Here is a tiny trained network, its code and every weight. The questions are about switching its units off for an input and a class, where a switched-off unit gives its printed mean instead of its output.

import numpy as np


def w(rows, s, z=0):
    codes = np.array(rows[::2]) - 128.0
    scale = np.full(codes.shape[1], s)
    scale[-1] = z or s
    return codes * scale


def f(y):
    return y / 2 * (1 + np.tanh(0.7978845608 * (y + 0.044715 * y**3)))


def log_softmax(a):
    a = a - a.max(-1, keepdims=True)
    return a - np.log(np.exp(a).sum(-1, keepdims=True))


def net(x, mask):
    res = np.array(x, float).reshape(1, 5) / 4 @ E
    y = f(res @ A[0][:, :-1].T + A[0][:, -1])
    res = res + np.where(mask, y, B[0][:, -1]) @ B[0][:, :-1]
    return log_softmax(res[-1] @ U[:, :-1].T + U[:, -1])


A, B = {}, {}
E = w([
[140,38,133,110,155,123,99,41,80],'x0',
[191,196,147,185,143,120,102,120,58],'x1',
[73,113,134,242,136,208,150,125,139],'x2',
[131,140,253,132,143,99,128,93,170],'x3',
[175,121,94,183,60,98,163,61,168],'x4',
],0.013)
A[0] = w([
[56,51,72,78,112,129,141,111,222,33],'N0',
[139,138,180,146,158,117,113,106,177,111],'N1',
[108,130,142,169,189,214,146,133,111,93],'N2',
[138,179,146,116,113,162,130,194,127,141],'N3',
[107,133,129,200,148,157,131,117,167,72],'N4',
[3,163,161,144,232,156,74,177,113,79],'N5',
[128,117,8,136,124,143,102,170,91,107],'N6',
[134,43,132,122,157,137,177,62,95,84],'N7',
[155,105,203,121,163,127,122,122,164,83],'N8',
[100,132,168,149,149,73,113,119,156,88],'N9',
[144,79,63,131,161,130,105,110,95,50],'N10',
[110,202,106,124,90,114,200,210,164,131],'N11',
[193,134,113,189,138,94,142,131,94,94],'N12',
[177,190,128,160,78,157,114,125,10,81],'N13',
[123,143,190,121,129,137,152,89,161,82],'N14',
[159,96,158,127,137,158,108,100,138,3],'N15',
[74,115,141,167,166,191,134,85,117,103],'N16',
[118,81,114,202,150,128,146,162,109,44],'N17',
[122,108,130,200,107,156,157,104,165,68],'N18',
[178,195,153,152,250,132,87,123,83,172],'N19',
[172,117,126,158,171,142,87,83,81,16],'N20',
[183,163,111,60,148,74,111,115,128,106],'N21',
[82,78,112,101,72,120,178,126,165,36],'N22',
[159,103,132,69,108,115,73,154,159,95],'N23',
[85,66,129,78,155,147,145,170,154,77],'N24',
[65,116,121,111,130,103,132,22,86,64],'N25',
[131,132,43,115,99,160,158,141,74,20],'N26',
[111,92,123,82,174,162,58,72,50,55],'N27',
[185,140,240,139,145,131,139,124,193,105],'N28',
[102,186,142,137,46,131,146,152,160,47],'N29',
[199,120,84,202,8,98,167,40,236,44],'N30',
],0.011,0.0028)
B[0] = w([
[136,141,159,116,74,200,204,93,141,197],'N0',
[77,134,40,126,32,192,62,132,109,161],'N1',
[149,139,64,67,88,59,171,112,132,174],'N2',
[191,140,174,179,210,124,108,141,132,175],'N3',
[166,166,82,90,91,82,153,112,85,172],'N4',
[145,55,143,88,164,94,129,174,109,205],'N5',
[36,139,115,148,111,159,24,114,101,207],'N6',
[196,189,182,166,151,141,104,109,109,176],'N7',
[83,153,107,166,81,143,59,150,88,163],'N8',
[52,157,89,183,97,200,38,105,111,151],'N9',
[117,169,159,175,146,133,75,113,63,166],'N10',
[181,188,204,183,185,100,61,96,109,206],'N11',
[94,100,179,98,101,188,172,162,138,172],'N12',
[106,136,148,131,56,225,248,142,220,193],'N13',
[62,121,73,138,127,191,81,81,126,159],'N14',
[127,152,141,189,123,106,127,128,96,139],'N15',
[184,165,87,86,109,42,161,120,125,172],'N16',
[149,137,90,91,58,89,108,88,114,160],'N17',
[167,127,86,85,119,77,167,163,104,180],'N18',
[100,71,165,83,107,181,185,144,167,195],'N19',
[153,176,164,144,124,149,144,149,159,164],'N20',
[181,141,1,85,60,54,198,111,107,185],'N21',
[107,153,179,183,68,157,201,135,165,169],'N22',
[183,124,80,78,99,133,183,134,83,162],'N23',
[107,110,183,110,89,142,175,165,190,171],'N24',
[185,192,179,168,164,133,97,99,128,163],'N25',
[44,111,68,172,63,160,65,126,60,183],'N26',
[203,125,172,138,159,148,85,152,123,178],'N27',
[84,137,94,136,77,156,87,127,77,190],'N28',
[180,220,173,199,128,94,145,91,115,171],'N29',
[113,26,172,54,216,98,95,246,119,251],'N30',
],0.0081,0.019)
U = w([
[2,168,77,181,79,177,39,113,80,120],'0',
[96,150,214,146,64,213,255,135,213,104],'1',
[195,186,24,78,89,28,187,111,93,119],'2',
[213,214,228,224,172,123,86,107,112,117],'3',
[104,37,186,69,184,109,108,237,111,133],'4',
[118,131,156,112,161,133,147,124,135,250],'5',
[62,131,84,161,217,98,169,21,163,90],'6',
[89,90,58,184,203,127,145,49,207,100],'7',
],0.0096,0.014)

Each question gives the input, the list of numbers given to net, and the class t.
The units are the neurons (one row each of A and B). Each row of codes is followed by its name. A weight is (code - 128) times the scale printed after its matrix; where a second scale follows, it is the last column's (A, B and U).
mask holds one flag per neuron, in row order. A switched-off neuron (its flag False) gives its mean, the last column of its row in B, instead of its output. The means were averaged over made-up inputs and are rounded, as every weight is.
A unit's drop is (log p(t) with every unit on - log p(t) with that unit switched off) / (log p(t) with every unit on - log p(t) with every unit switched off).
most important unit: the unit with the biggest drop
k most important neurons: the k neurons with the biggest drops, biggest first
drop of u: that unit's drop, to one decimal
input [-3,5,4,4,-7], class 4: most important unit : N5
input [-8,7,7,-6,0], class 3: 2 most important neurons : (N11, N3)
input [-3,6,6,1,-1], class 1: 4 most important neurons : (N13, N19, N21, N12)
input [7,-8,4,1,-4], class 1: 2 most important neurons : (N0, N24)
input [2,-8,-7,-3,-7], class 1: 2 most important neurons : (N24, N0)
input [8,-2,6,4,-8], class 3: 4 most important neurons : (N30, N7, N25, N27)
input [2,8,-6,7,0], class 1: 4 most important neurons : (N19, N13, N6, N26)
input [5,2,3,-1,-5], class 3: 4 most important neurons : (N30, N27, N7, N20)
input [2,-6,4,-4,-4], class 1: 2 most important neurons : (N30, N0)
input [-4,4,8,6,-7], class 2: 2 most important neurons : (N2, N30)
input [-8,-5,-3,-6,-8], class 3: 2 most important neurons : (N11, N30)
input [3,1,6,-4,7], class 4: 2 most important neurons : (N30, N21)
input [7,-2,-1,1,5], class 3: drop of N7 : 0.1
input [-4,-3,-5,-7,2], class 0: drop of N6 : 0.2
input [6,-5,1,-5,2], class 3: most important unit : N7
input [-6,7,8,-3,-1], class 2: drop of N4 : 0.5
